Below are the code and all the weights of a small trained network. Each question names an input and a class and asks about switching units off, where a switched-off unit gives its printed mean instead of its output.

import numpy as np


def w(rows, s, z=0):
    codes = np.array(rows[::2]) - 128.0
    scale = np.full(codes.shape[1], s)
    scale[-1] = z or s
    return codes * scale


def f(y):
    return y / 2 * (1 + np.tanh(0.7978845608 * (y + 0.044715 * y**3)))


def log_softmax(a):
    a = a - a.max(-1, keepdims=True)
    return a - np.log(np.exp(a).sum(-1, keepdims=True))


def net(x, mask):
    res = np.array(x, float).reshape(1, 7) / 4 @ E
    y = f(res @ A[0][:, :-1].T + A[0][:, -1])
    res = res + np.where(mask, y, B[0][:, -1]) @ B[0][:, :-1]
    return log_softmax(res[-1] @ U[:, :-1].T + U[:, -1])


A, B = {}, {}
E = w([
[58,78,39,127,254,142,202,172,176,163,88],'x0',
[95,216,122,81,83,11,109,109,190,203,129],'x1',
[139,84,104,136,106,85,115,101,155,109,58],'x2',
[129,185,46,235,110,143,97,237,93,228,118],'x3',
[154,155,144,97,124,140,148,175,141,116,101],'x4',
[142,126,143,118,140,80,136,174,82,114,139],'x5',
[124,126,142,141,135,121,128,122,124,147,119],'x6',
],0.011)
A[0] = w([
[179,107,132,191,163,230,167,120,48,45,55,249],'n0',
[160,76,176,199,144,189,203,94,47,71,87,229],'n1',
[200,146,120,165,37,158,41,148,110,107,98,229],'n2',
[157,63,87,151,252,183,196,94,54,158,97,96],'n3',
[81,112,96,40,254,65,192,120,201,121,129,128],'n4',
[98,109,132,141,163,79,114,127,139,124,189,204],'n5',
[153,121,147,214,53,180,64,195,117,199,141,152],'n6',
[172,189,198,75,16,149,102,50,100,138,145,250],'n7',
[106,138,39,204,196,135,174,197,163,195,105,116],'n8',
[149,84,197,167,110,137,97,81,98,141,122,43],'n9',
[119,69,183,185,87,217,128,109,33,88,121,255],'n10',
],0.0098,0.0058)
B[0] = w([
[140,5,28,115,210,128,123,236,142,56,166,249],'n0',
[166,2,77,85,166,142,108,205,158,92,179,235],'n1',
[139,154,100,121,165,31,116,86,82,59,43,211],'n2',
[110,69,64,52,132,195,59,175,164,62,177,211],'n3',
[142,148,176,112,120,253,184,61,160,247,130,230],'n4',
[94,155,126,158,83,116,187,127,170,113,160,153],'n5',
[139,150,53,98,159,32,72,118,51,62,29,203],'n6',
[226,122,98,87,107,7,201,148,132,117,112,236],'n7',
[249,118,209,101,81,71,158,139,229,63,188,217],'n8',
[182,125,138,125,87,182,125,192,147,98,177,157],'n9',
[165,74,99,101,204,86,82,206,169,27,133,236],'n10',
],0.0096,0.02)
U = w([
[176,60,174,119,132,133,113,157,127,64,155,230],'0',
[184,176,239,81,49,62,103,69,160,149,173,244],'1',
[63,44,80,145,186,241,161,154,124,142,160,81],'2',
[23,210,174,66,131,167,172,49,179,235,127,11],'3',
[126,122,110,194,203,152,2,189,36,66,72,3],'4',
[116,225,84,175,46,35,44,163,91,213,110,50],'5',
],0.0086,0.0057)

Each question gives the input, the list of numbers given to net, and the class t.
The units are the neurons (one row each of A and B). Each row of codes is followed by its name. A weight is (code - 128) times the scale printed after its matrix; where a second scale follows, it is the last column's (A, B and U).
mask holds one flag per neuron, in row order. A switched-off neuron (its flag False) gives its mean, the last column of its row in B, instead of its output. The means were averaged over made-up inputs and are rounded, as every weight is.
A unit's drop is (log p(t) with every unit on - log p(t) with that unit switched off) / (log p(t) with every unit on - log p(t) with every unit switched off).
The circuit of an input: a set's keep is (log p(t) with only the set's units on - log p(t) with every unit switched off) / (log p(t) with every unit on - log p(t) with every unit switched off). Starting from all 11 units, units are removed one at a time, each time the one whose removal leaves the highest keep (on an exact tie, the one counted first), for as long as the keep stays at least 0.8.
units of the circuit, in order: the units of the circuit, biggest drop first
most important unit: the unit with the biggest drop
top k neurons: the k neurons with the biggest drops, biggest first
drop of u: that unit's drop, to one decimal
input [2,-6,4,0,0,3,8], class 2: units of the circuit, in order -> [n7 n0]
input [5,3,1,4,4,-1,7], class 1: units of the circuit, in order -> [n8 n0]
input [1,-4,-7,-1,8,-4,-4], class 2: units of the circuit, in order -> [n8 n7]
input [4,1,3,5,7,0,5], class 1: units of the circuit, in order -> [n0 n8 n1]
input [8,3,-5,0,-4,0,-4], class 3: most important unit -> n4
input [6,1,-1,-2,-6,-3,-1], class 3: units of the circuit, in order -> [n0 n4 n10]
input [0,-1,4,8,1,7,-6], class 4: top 2 neurons -> [n6 n7]
input [-8,0,7,7,-4,-2,7], class 4: top 2 neurons -> [n6 n2]
input [-4,-4,4,1,-7,-5,7], class 4: units of the circuit, in order -> [n8 n6]
input [1,-2,-5,-5,-4,-6,7], class 2: units of the circuit, in order -> [n8 n2]
input [8,3,-5,-1,-4,3,4], class 3: units of the circuit, in order -> [n4 n0]
input [4,4,5,8,-7,-4,-4], class 1: units of the circuit, in order -> [n8 n0]
input [1,-2,-8,-3,-7,3,-8], class 2: units of the circuit, in order -> [n8 n7]
input [8,-8,-8,6,-5,7,-8], class 0: units of the circuit, in order -> [n8]
input [0,2,7,7,4,5,1], class 5: top 2 neurons -> [n0 n6]
input [-8,1,-6,-7,2,-7,-5], class 1: top 2 neurons -> [n0 n7]
input [-5,4,-7,0,-7,6,-6], class 1: top 2 neurons -> [n0 n7]
input [1,0,-1,-6,-2,-8,3], class 2: drop of n6 -> 0.1
input [5,3,-4,2,6,-8,8], class 1: drop of n8 -> 0.5
input [1,-4,-5,-8,-1,0,-8], class 2: drop of n8 -> 0.3
input [-6,-2,-8,3,-6,-3,2], class 4: top neuron -> [n6]
